Below is a small trained network, with its code and all its weights. Each question gives an input and a class and asks what happens when units are switched off, that is, made to give their printed mean instead of their output.

import numpy as np


def w(rows, s, z=0):
    codes = np.array(rows[::2]) - 128.0
    scale = np.full(codes.shape[1], s)
    scale[-1] = z or s
    return codes * scale


def f(y):
    return y / 2 * (1 + np.tanh(0.7978845608 * (y + 0.044715 * y**3)))


def log_softmax(a):
    a = a - a.max(-1, keepdims=True)
    return a - np.log(np.exp(a).sum(-1, keepdims=True))


def net(x, mask):
    res = np.array(x, float).reshape(1, 4) / 4 @ E
    y = f(res @ A[0][:, :-1].T + A[0][:, -1])
    res = res + np.where(mask, y, B[0][:, -1]) @ B[0][:, :-1]
    return log_softmax(res[-1] @ U[:, :-1].T + U[:, -1])


A, B = {}, {}
E = w([
[133,254,125,181,126],'x0',
[152,80,87,247,122],'x1',
[10,128,35,123,139],'x2',
[206,135,18,85,113],'x3',
],0.0049)
A[0] = w([
[89,125,178,150,127,104],'N1',
[141,94,110,207,120,98],'N2',
[55,132,73,120,133,65],'N3',
[128,98,127,118,132,19],'N4',
[88,124,179,149,135,77],'N5',
[150,133,85,112,125,52],'N6',
[112,164,150,54,120,104],'N7',
[120,8,130,81,123,70],'N8',
[129,112,112,172,118,56],'N9',
[175,129,156,131,121,141],'N10',
[127,126,125,124,137,3],'N11',
[48,134,68,130,119,98],'N12',
[126,217,120,161,126,88],'N13',
[114,158,151,58,130,70],'N14',
[176,137,68,104,126,71],'N15',
[144,96,107,207,127,78],'N16',
[113,156,149,63,121,63],'N17',
[130,191,124,149,126,75],'N18',
[125,79,132,110,129,33],'N19',
[181,128,163,130,128,74],'N20',
[191,126,172,131,125,78],'N21',
[99,132,106,130,135,174],'N22',
[136,138,121,129,123,42],'N23',
[88,125,180,149,128,70],'N24',
[131,203,123,155,125,62],'N25',
[187,127,172,129,126,63],'N26',
[188,142,57,96,130,85],'N27',
[179,126,149,129,131,85],'N28',
[77,124,186,155,131,95],'N29',
],0.017,0.0045)
B[0] = w([
[120,128,92,123,80,186],'N1',
[119,122,80,89,199,201],'N2',
[89,136,204,76,117,226],'N3',
[50,146,132,146,140,105],'N4',
[95,135,90,126,79,176],'N5',
[71,133,105,123,96,136],'N6',
[132,117,80,101,193,217],'N7',
[108,142,162,253,148,253],'N8',
[82,139,111,113,168,131],'N9',
[149,122,169,105,119,196],'N10',
[52,140,127,128,137,91],'N11',
[122,130,215,73,117,254],'N12',
[125,128,158,221,151,220],'N13',
[96,122,87,106,191,190],'N14',
[92,139,78,127,70,189],'N15',
[98,121,79,91,199,192],'N16',
[88,122,92,110,184,178],'N17',
[103,129,145,182,144,168],'N18',
[57,145,137,162,144,129],'N19',
[97,125,177,98,123,178],'N20',
[102,133,192,85,120,204],'N21',
[160,120,151,111,120,184],'N22',
[88,127,125,137,126,100],'N23',
[87,131,89,126,80,172],'N24',
[92,127,148,202,146,183],'N25',
[86,139,187,86,123,191],'N26',
[108,129,64,129,46,224],'N27',
[109,131,161,106,110,166],'N28',
[118,138,78,124,64,207],'N29',
],0.049,0.0043)
U = w([
[112,137,202,78,121,179],'0',
[112,141,151,219,153,77],'1',
[111,140,76,117,63,124],'2',
[118,119,89,90,209,65],'3',
[250,118,143,124,123,250],'4',
],0.011,0.0016)

Each question gives the input, the list of numbers given to net, and the class t.
The units are the neurons (one row each of A and B). Each row of codes is followed by its name. A weight is (code - 128) times the scale printed after its matrix; where a second scale follows, it is the last column's (A, B and U).
mask holds one flag per neuron, in row order. A switched-off neuron (its flag False) gives its mean, the last column of its row in B, instead of its output. The means were averaged over made-up inputs and are rounded, as every weight is.
A unit's drop is (log p(t) with every unit on - log p(t) with that unit switched off) / (log p(t) with every unit on - log p(t) with every unit switched off).
The circuit of an input: a set's keep is (log p(t) with only the set's units on - log p(t) with every unit switched off) / (log p(t) with every unit on - log p(t) with every unit switched off). Starting from the 12 units with the biggest drops (on a tie, the unit counted first), units are removed one at a time, each time the one whose removal leaves the highest keep (on an exact tie, the one counted first), for as long as the keep stays at least 0.8.
units of the circuit, in order: the units of the circuit, biggest drop first
k most important neurons: the k neurons with the biggest drops, biggest first
drop when u is switched off: that unit's drop, to one decimal
input [5,1,-2,6], class 2: 3 most important neurons -> N27, N8, N15
input [8,-2,-1,-8], class 1: units of the circuit, in order -> N13
input [7,5,0,6], class 1: 2 most important neurons -> N13, N25
input [7,4,6,5], class 1: 3 most important neurons -> N13, N25, N18
input [2,2,-1,4], class 2: 4 most important neurons -> N27, N8, N15, N12
input [4,5,-2,-1], class 3: 3 most important neurons -> N8, N2, N16
input [6,7,0,0], class 3: 2 most important neurons -> N2, N16
input [8,-7,-3,5], class 1: 2 most important neurons -> N13, N25
input [3,0,-3,1], class 4: 2 most important neurons -> N8, N3
input [8,-8,-3,-6], class 1: 3 most important neurons -> N13, N25, N18
input [5,2,5,7], class 2: 3 most important neurons -> N27, N15, N8
input [-4,8,-5,6], class 3: drop when N16 is switched off -> 0.9
input [2,3,1,3], class 4: drop when N8 is switched off -> 0.2
input [-8,4,-1,7], class 1: drop when N8 is switched off -> 4.6
input [3,6,-1,-5], class 3: units of the circuit, in order -> N2
